Here is a tiny trained network, its code and every weight. The questions are about switching its units off for an input and a target symbol, where a switched-off unit gives its printed mean instead of its output.

import numpy as np


def w(rows, s, z=0):
    codes = np.array(rows[::2]) - 128.0
    scale = np.full(codes.shape[1], s)
    scale[-1] = z or s
    return codes * scale


def norm(h):
    return h / np.sqrt((h * h).mean(-1, keepdims=True) + 1e-5)


def f(y):
    return np.maximum(y, 0)


def softmax(a):
    e = np.exp(a - a.max(-1, keepdims=True))
    return e / e.sum(-1, keepdims=True)


def log_softmax(a):
    a = a - a.max(-1, keepdims=True)
    return a - np.log(np.exp(a).sum(-1, keepdims=True))


def net(x, mask):
    ids = ['αγδεηθπστ'.index(c) for c in x.split()]
    T = len(ids)
    res = E[ids] + P[:T]
    u = 0
    for l in range(2):
        q, k, v = (norm(res) @ M[l].T for M in (Q, K, V))
        z = softmax(np.where(np.tri(T) > 0, q @ k.T / 2**0.5, -1e9)) @ v
        res = res + np.where(mask[u], z, O[l][:, -1]) @ O[l][:, :-1]
        u += 1
        y = f(norm(res) @ A[l][:, :-1].T + A[l][:, -1])
        res = res + np.where(mask[u : u + 8], y, B[l][:, -1]) @ B[l][:, :-1]
        u += 8
    return log_softmax(norm(res)[-1] @ U[:, :-1].T + U[:, -1])


Q, K, V, O, A, B = {}, {}, {}, {}, {}, {}
E = w([
[170,121,181],'α',
[192,105,169],'γ',
[72,161,74],'δ',
[118,117,110],'ε',
[133,97,72],'η',
[154,119,80],'θ',
[204,164,130],'π',
[124,126,67],'σ',
[86,155,254],'τ',
],0.0088)
P = w([
[172,108,248],'0',
[170,138,224],'1',
[143,194,88],'2',
[141,175,86],'3',
[74,1,134],'4',
[131,146,96],'5',
[87,31,110],'6',
[98,65,105],'7',
[80,7,133],'8',
[112,102,105],'9',
],0.0023)
Q[0] = w([
[161,187,152],'0.h1',
[48,103,254],'0.h1',
],0.0059)
K[0] = w([
[30,190,153],'0.h1',
[159,56,255],'0.h1',
],0.0073)
V[0] = w([
[255,141,78],'0.h1',
[149,71,196],'0.h1',
],0.0029)
O[0] = w([
[114,157,172,253],'0.h1',
[150,254,75,103],'0.h1',
],0.0047,0.0016)
A[0] = w([
[135,31,27,60],'0.n1',
[54,97,234,235],'0.n2',
[50,113,189,248],'0.n3',
[228,134,23,118],'0.n4',
[15,103,100,103],'0.n5',
[227,92,249,152],'0.n6',
[189,254,44,71],'0.n7',
[164,44,167,126],'0.n8',
],0.0038,0.0017)
B[0] = w([
[117,193,194,250],'0.n1',
[126,201,75,191],'0.n2',
[120,239,69,185],'0.n3',
[131,113,186,246],'0.n4',
[231,197,68,187],'0.n5',
[82,156,1,253],'0.n6',
[96,33,122,177],'0.n7',
[189,144,169,186],'0.n8',
],0.0044,0.0027)
Q[1] = w([
[1,91,178],'1.h1',
[42,160,136],'1.h1',
],0.005)
K[1] = w([
[199,254,108],'1.h1',
[157,180,70],'1.h1',
],0.0045)
V[1] = w([
[65,169,247],'1.h1',
[247,71,253],'1.h1',
],0.0023)
O[1] = w([
[137,255,84,10],'1.h1',
[124,129,219,189],'1.h1',
],0.0057,0.0014)
A[1] = w([
[181,17,1,48],'1.n1',
[174,58,169,137],'1.n2',
[178,104,21,135],'1.n3',
[246,165,67,130],'1.n4',
[216,30,202,181],'1.n5',
[66,100,98,7],'1.n6',
[135,215,38,176],'1.n7',
[95,211,82,122],'1.n8',
],0.0047,0.0018)
B[1] = w([
[179,176,168,215],'1.n1',
[71,79,80,200],'1.n2',
[76,253,130,207],'1.n3',
[91,89,142,216],'1.n4',
[43,125,93,253],'1.n5',
[93,201,224,132],'1.n6',
[216,54,207,216],'1.n7',
[177,70,49,182],'1.n8',
],0.0047,0.0042)
U = w([
[153,122,151,77],'α',
[145,170,2,97],'γ',
[106,120,172,77],'δ',
[71,34,94,254],'ε',
[153,106,132,23],'η',
[165,79,148,112],'θ',
[161,91,128,52],'π',
[120,234,151,221],'σ',
[171,126,115,50],'τ',
],0.0098,0.003)

Each question gives the input, a string of symbols that net reads in full, and the target symbol t.
The units are the heads (2 rows each of Q, K, V and O) and the neurons (one row each of A and B). Each row of codes is followed by its name. A weight is (code - 128) times the scale printed after its matrix; where a second scale follows, it is the last column's (O, A, B and U).
mask holds one flag per unit, layer by layer, with each layer's heads first. A switched-off unit (its flag False) gives its mean, the last column of its rows in O or B, instead of its output. The means were averaged over made-up inputs and are rounded, as every weight is.
A unit's drop is (log p(t) with every unit on - log p(t) with that unit switched off) / (log p(t) with every unit on - log p(t) with every unit switched off).
most important unit: the unit with the biggest drop
top k neurons: the k neurons with the biggest drops, biggest first
k most important neurons of layer l: the k neurons of layer l with the biggest drops, biggest first
drop of u: that unit's drop, to one decimal
input α α δ ε δ π π τ γ, target σ: most important unit => 0.n6
input θ δ η γ ε σ α, target σ: top 3 neurons => (0.n6 1.n3 0.n1)
input π θ α γ, target ε: top 2 neurons => (0.n3 0.n6)
input π σ σ η σ τ σ δ π, target γ: 4 most important neurons of layer 0 => (0.n6 0.n3 0.n2 0.n5)
input γ θ ε σ, target σ: top 2 neurons => (1.n1 0.n6)
input δ σ δ ε γ, target γ: top 2 neurons => (0.n6 0.n1)
input τ α α γ α η θ π π, target ε: top 3 neurons => (0.n3 0.n2 0.n4)
input δ τ η δ γ, target γ: top 2 neurons => (0.n6 1.n3)
input δ δ τ π α δ π, target γ: top 2 neurons => (0.n6 1.n3)
input θ ε α γ τ η γ, target σ: drop of 0.n4 => 0.1
input α π η η δ, target γ: drop of 0.h1 => 0.0
input θ τ α π η θ, target ε: drop of 0.n4 => 0.4
input τ π δ τ α ε π π η, target σ: drop of 1.n1 => 0.4
input γ π τ η, target σ: most important neuron of layer 1 => (1.n1)
